Below are the code and all the weights of a small trained network. Each question names an input and a class and asks about switching units off, where a switched-off unit gives its printed mean instead of its output.

import numpy as np


def w(rows, s, z=0):
    codes = np.array(rows[::2]) - 128.0
    scale = np.full(codes.shape[1], s)
    scale[-1] = z or s
    return codes * scale


def f(y):
    return y / 2 * (1 + np.tanh(0.7978845608 * (y + 0.044715 * y**3)))


def log_softmax(a):
    a = a - a.max(-1, keepdims=True)
    return a - np.log(np.exp(a).sum(-1, keepdims=True))


def net(x, mask):
    res = np.array(x, float).reshape(1, 5) / 4 @ E
    y = f(res @ A[0][:, :-1].T + A[0][:, -1])
    res = res + np.where(mask, y, B[0][:, -1]) @ B[0][:, :-1]
    return log_softmax(res[-1] @ U[:, :-1].T + U[:, -1])


A, B = {}, {}
E = w([
[101,180,85,146,142,69,200,164,84,166],'x0',
[208,89,68,124,152,143,73,254,189,53],'x1',
[210,121,197,180,22,149,193,75,84,45],'x2',
[97,141,117,208,69,205,110,103,206,248],'x3',
[127,228,49,206,122,100,147,120,197,111],'x4',
],0.006)
A[0] = w([
[117,152,44,129,182,95,113,190,145,137,171],'n0',
[112,159,10,138,203,100,107,209,170,160,169],'n1',
[143,191,126,229,74,120,214,108,121,134,194],'n2',
[112,111,173,63,162,59,192,132,2,137,185],'n3',
[197,35,150,108,105,176,100,228,111,111,147],'n4',
[172,52,149,106,105,170,106,191,118,111,145],'n5',
[138,181,124,211,69,118,192,107,126,134,192],'n6',
[58,135,124,134,130,157,110,100,146,208,67],'n7',
[125,123,167,92,139,85,176,105,53,100,162],'n8',
[127,175,136,215,47,131,185,85,128,139,208],'n9',
[186,109,148,120,112,114,140,135,109,60,249],'n10',
[120,124,177,76,146,81,180,114,34,112,165],'n11',
[39,129,149,148,110,180,121,72,140,226,116],'n12',
],0.0075,0.002)
B[0] = w([
[96,219,18,99,188,64,179,212,181,47,214],'n0',
[57,217,29,81,205,38,182,169,151,89,255],'n1',
[159,211,36,186,73,168,208,113,104,100,226],'n2',
[43,157,75,84,170,59,209,78,80,186,219],'n3',
[227,126,167,206,121,191,50,254,130,114,225],'n4',
[195,123,153,194,113,186,83,216,130,123,197],'n5',
[178,219,35,198,58,188,201,107,112,93,211],'n6',
[125,76,184,137,117,140,104,92,56,212,185],'n7',
[58,114,110,88,154,80,177,48,67,211,190],'n8',
[206,188,66,205,53,203,165,121,117,91,231],'n9',
[135,93,166,149,124,149,106,107,49,227,212],'n10',
[49,130,96,82,160,61,191,40,59,214,200],'n11',
[157,50,192,177,68,191,104,65,37,227,227],'n12',
],0.006,0.0066)
U = w([
[126,98,205,84,99,105,137,96,208,60,1],'0',
[106,111,136,108,127,122,95,94,193,85,92],'1',
[112,177,69,99,189,71,139,210,185,57,124],'2',
[158,159,88,171,79,158,175,102,109,121,151],'3',
[55,97,149,71,166,75,145,74,89,183,148],'4',
[201,53,255,167,100,192,29,148,120,141,160],'5',
],0.0084,0.0058)

Each question gives the input, the list of numbers given to net, and the class t.
The units are the neurons (one row each of A and B). Each row of codes is followed by its name. A weight is (code - 128) times the scale printed after its matrix; where a second scale follows, it is the last column's (A, B and U).
mask holds one flag per neuron, in row order. A switched-off neuron (its flag False) gives its mean, the last column of its row in B, instead of its output. The means were averaged over made-up inputs and are rounded, as every weight is.
A unit's drop is (log p(t) with every unit on - log p(t) with that unit switched off) / (log p(t) with every unit on - log p(t) with every unit switched off).
The circuit of an input: a set's keep is (log p(t) with only the set's units on - log p(t) with every unit switched off) / (log p(t) with every unit on - log p(t) with every unit switched off). Starting from the 12 units with the biggest drops (on a tie, the unit counted first), units are removed one at a time, each time the one whose removal leaves the highest keep (on an exact tie, the one counted first), for as long as the keep stays at least 0.8.
circuit, biggest first: the units of the circuit, biggest drop first
most important unit: the unit with the biggest drop
top k neurons: the k neurons with the biggest drops, biggest first
drop of u: that unit's drop, to one decimal
input [-3,-2,-6,2,6], class 2: most important unit : n1
input [4,5,8,-6,-2], class 4: circuit, biggest first : n11, n8
input [7,7,6,-5,-8], class 4: top 3 neurons : n3, n11, n8
input [1,7,0,-6,-8], class 5: top 2 neurons : n4, n5
input [2,1,3,3,-3], class 5: circuit, biggest first : n1, n0
input [-6,6,-5,-5,-4], class 5: top 2 neurons : n4, n5
input [8,8,7,-7,-4], class 4: circuit, biggest first : n11, n8
input [3,6,-1,0,-7], class 5: top 2 neurons : n4, n5
input [-5,6,-7,8,-1], class 2: top 2 neurons : n1, n0
input [-5,0,5,-8,-2], class 4: top 3 neurons : n11, n3, n8
input [-2,-8,8,-1,-5], class 4: top 2 neurons : n11, n8
input [-8,-7,5,3,-5], class 5: drop of n12 : 0.3
input [2,1,-1,1,1], class 2: drop of n12 : 0.2
input [-4,-3,4,3,-3], class 5: most important unit : n1
